Moves between units:
li: ht->pc, rc->sc, cz->jj, ml->cp, jq->zz, lb->th, ft->pq, nq->dp, zp->jb, gd->fm, cp->jp, sj->bp, qr->zf, br->jf, nh->ht, cd->jq, fq->fq, sz->bb, jj->tp, hz->rf, mn->cp, cj->jc, rq->cd, jb->nq, dp->lc, dm->ml, nc->rm, pb->lt, ld->lq, bt->jz, zr->rr, tp->td, gs->gm, th->jm, bb->cj, jm->rq, nl->hc, tt->lt, tn->zz, gm->dc, hc->ld, gh->td, fm->dg, zz->rc, lc->hh, ng->dh, rz->dh, lq->zd, rm->ht, lf->cd, zd->ld, jf->nh, ls->cd, bp->tt, lz->dp, dl->ht, jp->hs, pc->mn, hh->nl, rf->dm, dg->rc, zf->hz, rr->bt, pq->gs, lp->dl, jc->lq, sc->sj, jz->cz, hs->bt, dh->ls, qb->zr, td->qb, dc->ft, lt->rf
le: ht->bp, rc->jf, cz->ht, ml->mn, jq->jm, lb->ng, ft->ld, nq->zd, zp->jc, gd->rr, cp->dl, sj->tn, qr->cp, br->gd, nh->dg, cd->th, fq->cj, sz->pb, jj->rq, hz->dm, mn->nc, cj->lp, rq->ls, jb->lq, dp->fq, dm->pc, nc->sc, pb->qr, ld->lc, bt->td, zr->cd, tp->lf, gs->lz, th->dh, bb->lt, jm->gd, nl->nq, tt->rc, tn->hs, gm->dc, hc->dp, gh->gs, fm->bt, zz->br, lc->zp, ng->ft, rz->hh, lq->sz, rm->sj, lf->lb, zd->bb, jf->tt, ls->gm, bp->zz, lz->nl, dl->rf, jp->ht, pc->tt, hh->dl, rf->ml, dg->zz, zf->jp, rr->tp, pq->rz, lp->hz, jc->dl, sc->nh, jz->qb, hs->cz, dh->pq, qb->jq, td->cd, dc->hc, lt->zf

In the rows, 27 stands for zero.

The rows follow the links: the fewer symbols apart two units are, the more alike their rows tend to be.

Some units and rows for them; each showing differs a little:
cz: 30 36 38 37 29 22 27 35 30 20 30 23 20 21 38 23 30 29 30 31 33 19 27 34 36 32 34 22 27 13 23 16 24 35 24 20 34 21 16 29 24 20 22 21 29 28 34 23 27 17 19 26 29 29 39 39 34 28 26
bp: 36 38 25 31 34 18 27 22 22 30 32 28 32 34 35 28 24 28 26 29 34 25 33 25 18 34 30 30 35 18 38 36 25 41 30 31 28 15 21 28 21 23 39 34 39 22 39 29 25 17 10 29 28 24 30 23 24 28 23
zd: 27 27 22 26 28 21 37 33 33 45 31 34 31 26 24 36 18 23 24 30 20 19 23 24 24 26 28 21 30 26 31 34 25 28 27 12 31 22 37 22 38 41 22 32 15 29 20 29 32 32 23 22 24 25 28 33 21 32 24
rm: 30 29 34 26 33 22 26 19 26 32 30 28 25 30 33 28 27 29 27 31 30 16 27 22 14 30 30 26 37 16 37 26 28 36 27 26 32 19 22 27 22 22 35 28 33 19 39 28 19 24 1 24 25 28 28 25 31 30 29
jm: 31 33 26 17 22 27 29 15 21 20 16 30 30 29 18 23 34 23 25 18 35 31 24 26 32 21 24 36 25 40 24 20 22 24 39 27 18 39 24 31 41 24 30 30 23 29 23 27 29 33 33 28 18 30 16 19 26 31 21
nh: 35 36 17 28 29 23 29 22 16 25 33 27 35 38 31 28 23 21 20 25 38 31 37 28 20 31 29 30 33 26 40 40 29 37 33 34 24 19 23 26 22 25 41 37 36 22 31 27 32 17 22 31 23 21 28 18 22 29 20
br: 32 36 15 28 25 27 30 28 18 20 29 27 32 34 24 23 25 19 22 22 36 40 35 32 32 27 26 31 25 37 28 37 25 32 37 33 19 29 26 25 30 27 30 37 29 29 22 24 39 22 44 33 22 23 27 19 20 28 17
gh: 31 19 22 34 26 25 27 31 29 21 34 21 22 16 29 22 34 26 34 27 37 26 33 19 32 27 27 26 27 41 24 18 30 27 24 23 24 34 30 32 20 15 21 18 26 24 24 19 23 27 42 40 29 32 46 25 28 24 38
sz: 34 31 24 34 27 16 34 36 34 45 27 39 39 30 31 35 19 35 32 26 22 20 22 27 28 24 33 26 25 28 24 40 23 28 27 17 31 26 41 35 40 37 20 33 24 36 21 34 29 27 25 27 33 26 29 31 20 29 27
dc: 28 12 20 28 29 29 26 26 29 30 33 30 31 23 27 30 31 22 26 29 33 22 34 15 24 24 25 29 31 43 29 32 36 20 23 18 27 35 35 34 17 20 21 23 24 21 27 24 24 34 34 37 32 27 42 21 21 28 37
ls: 31 17 27 24 29 28 23 18 26 26 19 35 35 26 23 31 36 25 28 24 34 22 26 16 28 20 24 34 28 42 26 25 34 17 27 21 27 43 27 38 26 13 20 24 23 23 29 27 18 38 26 33 28 28 30 18 26 31 32
hc: 23 11 13 27 24 32 34 27 34 39 35 21 22 21 17 26 22 21 29 33 25 25 33 16 22 32 23 24 31 40 35 24 32 28 26 24 25 26 37 20 22 28 28 21 24 20 24 21 23 33 37 37 26 31 30 29 29 23 36
lz: 25 17 16 30 20 31 32 27 34 34 32 17 18 20 19 20 24 27 35 31 22 32 35 19 26 33 22 28 30 34 34 17 29 33 27 33 24 24 33 20 23 26 32 20 28 21 23 24 22 29 43 41 28 32 26 29 33 18 37
pq: 23 18 25 29 28 39 21 31 32 29 22 29 37 27 26 38 33 23 27 32 26 32 29 27 38 24 32 33 21 28 32 24 40 18 24 25 35 34 21 26 17 23 24 18 30 25 32 25 23 32 31 40 42 20 20 33 33 20 29
zf: 33 28 33 35 26 27 24 41 32 34 26 30 27 28 37 25 27 40 38 30 18 30 17 33 27 29 34 29 23 26 16 35 28 26 26 39 26 24 40 35 33 34 29 28 34 38 22 31 26 23 36 30 39 27 29 31 31 16 33

Each walk starts at a row. The symbols on each line, taken left to right, move it on to the next unit.
Each answer is a row, close to the row of the unit it stands for.
30 39 33 41 29 22 27 40 31 22 32 22 21 23 38 25 28 31 32 33 31 23 28 34 37 31 36 26 24 13 24 20 24 37 24 23 33 20 19 27 22 21 24 22 31 30 33 22 29 17 23 29 32 27 37 41 34 26 29
li le le li le le li le 31 38 31 38 25 24 29 39 25 14 32 21 19 21 35 21 31 24 28 28 35 28 30 37 41 28 31 24 22 23 17 17 23 35 26 20 27 28 18 28 27 20 21 23 25 31 27 20 35 18 39 29 25 29 41 35 30 28 24
le le li li le le le 30 37 30 31 21 23 29 32 23 12 27 24 18 21 27 16 32 23 26 24 38 31 28 33 40 28 25 28 20 33 17 16 19 33 32 22 22 34 21 27 35 21 23 25 19 31 20 21 39 22 42 28 18 32 37 28 28 32 25
18 23 29 28 30 43 22 32 31 29 20 26 34 27 25 38 34 23 27 34 23 33 27 33 38 28 34 32 21 24 31 21 36 19 27 30 35 31 18 21 22 26 27 21 30 27 35 25 24 30 29 34 38 22 12 37 37 21 25
li le le li le le le li 20 20 18 26 22 34 33 30 33 39 31 16 18 23 19 21 24 22 31 32 20 30 31 22 25 35 24 25 29 32 35 17 29 34 29 32 26 23 33 14 30 32 36 20 25 22 23 21 26 28 39 38 26 31 20 32 36 20 30
li li le le le le li 28 33 38 31 34 25 23 26 23 26 32 26 23 29 38 26 27 31 27 32 29 21 29 29 19 35 32 25 35 8 31 27 29 36 25 34 33 16 18 26 19 25 37 28 37 22 41 28 24 18 9 24 30 26 31 31 34 29 26
33 34 31 31 23 20 32 29 25 14 29 25 15 19 27 18 33 25 28 24 39 23 28 29 35 27 26 27 25 30 17 14 20 35 30 18 23 31 21 31 34 18 19 24 20 28 24 20 33 22 36 27 17 34 42 29 29 31 28
le li le li li le li le le li 34 29 25 33 27 19 28 39 30 38 26 32 36 29 34 29 23 39 37 26 22 28 17 30 23 25 31 31 25 34 19 41 25 27 28 34 25 27 44 37 38 37 26 33 32 37 20 33 27 25 34 30 38 25 28 26 22 22 28
li le le li le le li li li li 31 33 39 38 29 27 23 40 31 29 30 24 23 24 39 25 30 38 34 35 22 25 21 38 28 34 37 26 27 16 21 25 30 36 24 35 33 19 27 30 26 27 30 23 35 34 34 26 25 17 24 30 39 28 30 38 38 20 29
22 18 21 25 28 29 33 34 33 46 33 33 31 26 22 37 22 16 19 36 21 21 24 22 26 27 27 21 29 32 35 30 32 26 26 10 33 26 35 18 29 38 22 27 16 25 22 26 32 34 24 26 27 24 27 33 26 33 25
li li li le le li li 22 23 19 23 22 28 38 28 33 44 32 21 20 24 17 26 19 19 27 33 17 25 27 23 23 33 24 23 31 27 37 21 24 36 31 24 29 19 36 13 35 41 34 28 19 25 21 25 30 29 28 25 21 30 19 33 30 28 28
le le le li li li le le le 33 34 23 26 34 21 29 15 21 33 33 27 31 33 30 26 25 24 26 28 36 23 33 22 12 32 27 27 39 20 41 32 26 38 31 29 28 18 24 28 22 24 39 35 35 19 39 29 24 23 6 26 22 26 27 21 27 31 24
34 33 29 30 33 20 28 18 26 32 32 25 30 29 34 29 26 28 27 31 34 17 32 22 19 33 32 26 38 14 39 29 27 39 27 26 32 16 21 28 23 21 36 31 34 21 38 30 22 20 4 27 26 27 29 27 29 30 27
le le le le le le le le 31 36 22 26 23 28 31 29 18 14 26 25 26 30 25 19 28 17 22 23 35 39 31 35 38 26 25 32 21 35 22 28 21 31 36 28 18 33 23 26 33 26 27 33 23 33 18 22 41 23 47 29 21 24 28 23 23 30 20
le le le le li 27 28 33 18 28 32 25 16 30 28 11 32 37 31 19 33 36 28 28 24 28 27 21 25 34 21 27 38 23 31 26 19 29 19 34 28 29 39 20 31 37 21 30 27 25 27 30 31 21 38 20 30 25 27 4 24 32 28 23
35 36 24 22 23 21 30 17 22 18 21 27 25 27 22 18 33 23 27 19 38 30 27 25 33 23 22 32 26 37 23 20 19 32 37 23 17 36 24 32 41 18 27 31 22 28 22 24 32 29 34 27 13 31 29 18 25 33 25
le le li li le le le le le 32 35 36 27 22 18 30 22 27 17 22 28 18 21 25 19 34 29 31 23 36 19 22 26 35 25 27 29 25 30 17 10 18 33 32 18 23 34 23 34 39 17 22 22 17 29 24 23 27 28 29 25 16 34 32 29 30 32 29
li li le le li le le 30 13 21 28 27 28 25 27 27 28 33 30 32 22 27 30 32 22 28 29 35 24 31 16 23 24 25 27 30 44 27 31 37 21 22 19 27 36 33 35 16 18 20 23 25 22 27 25 23 31 33 35 32 27 43 19 21 29 38
36 39 27 38 32 19 28 30 28 28 33 25 28 28 36 29 23 29 30 32 33 21 32 29 30 35 36 27 30 13 31 26 25 42 27 23 35 13 15 28 20 20 30 26 35 26 37 25 27 16 13 31 30 24 35 34 31 27 25
le li li li li li li le 32 28 31 17 24 21 26 14 26 22 16 32 27 24 19 22 36 27 28 20 33 23 22 20 30 19 24 33 26 38 22 15 23 24 35 22 22 40 25 37 41 19 25 26 20 26 24 27 22 36 24 26 16 34 24 19 28 33 28
li le li le le le li 24 15 24 29 30 37 23 29 32 34 26 32 41 23 25 44 30 18 23 35 28 25 28 22 34 22 31 29 25 34 32 29 41 16 23 16 35 36 27 30 18 23 20 22 26 22 32 26 23 34 26 39 39 22 27 31 27 27 29
26 28 27 26 30 23 36 33 31 43 30 36 33 28 26 36 17 23 21 32 22 21 21 28 26 25 27 20 29 26 30 36 25 27 26 9 34 23 34 22 36 41 21 33 17 30 23 30 34 32 19 18 27 23 28 32 20 36 21
li li le li li li li le li 16 23 30 24 26 44 28 33 31 29 27 19 24 26 22 28 28 19 26 35 18 34 30 34 32 33 29 26 22 19 34 18 33 26 28 36 33 26 23 11 24 36 34 20 29 24 30 26 28 29 32 28 30 26 10 38 41 21 24
le li li li li li li li le 32 30 30 34 25 21 31 28 27 14 29 25 17 19 29 16 33 26 32 24 38 23 28 26 36 25 26 25 25 33 17 13 20 33 30 18 22 35 25 34 31 16 19 21 20 29 25 19 30 26 37 29 20 34 45 27 30 31 31
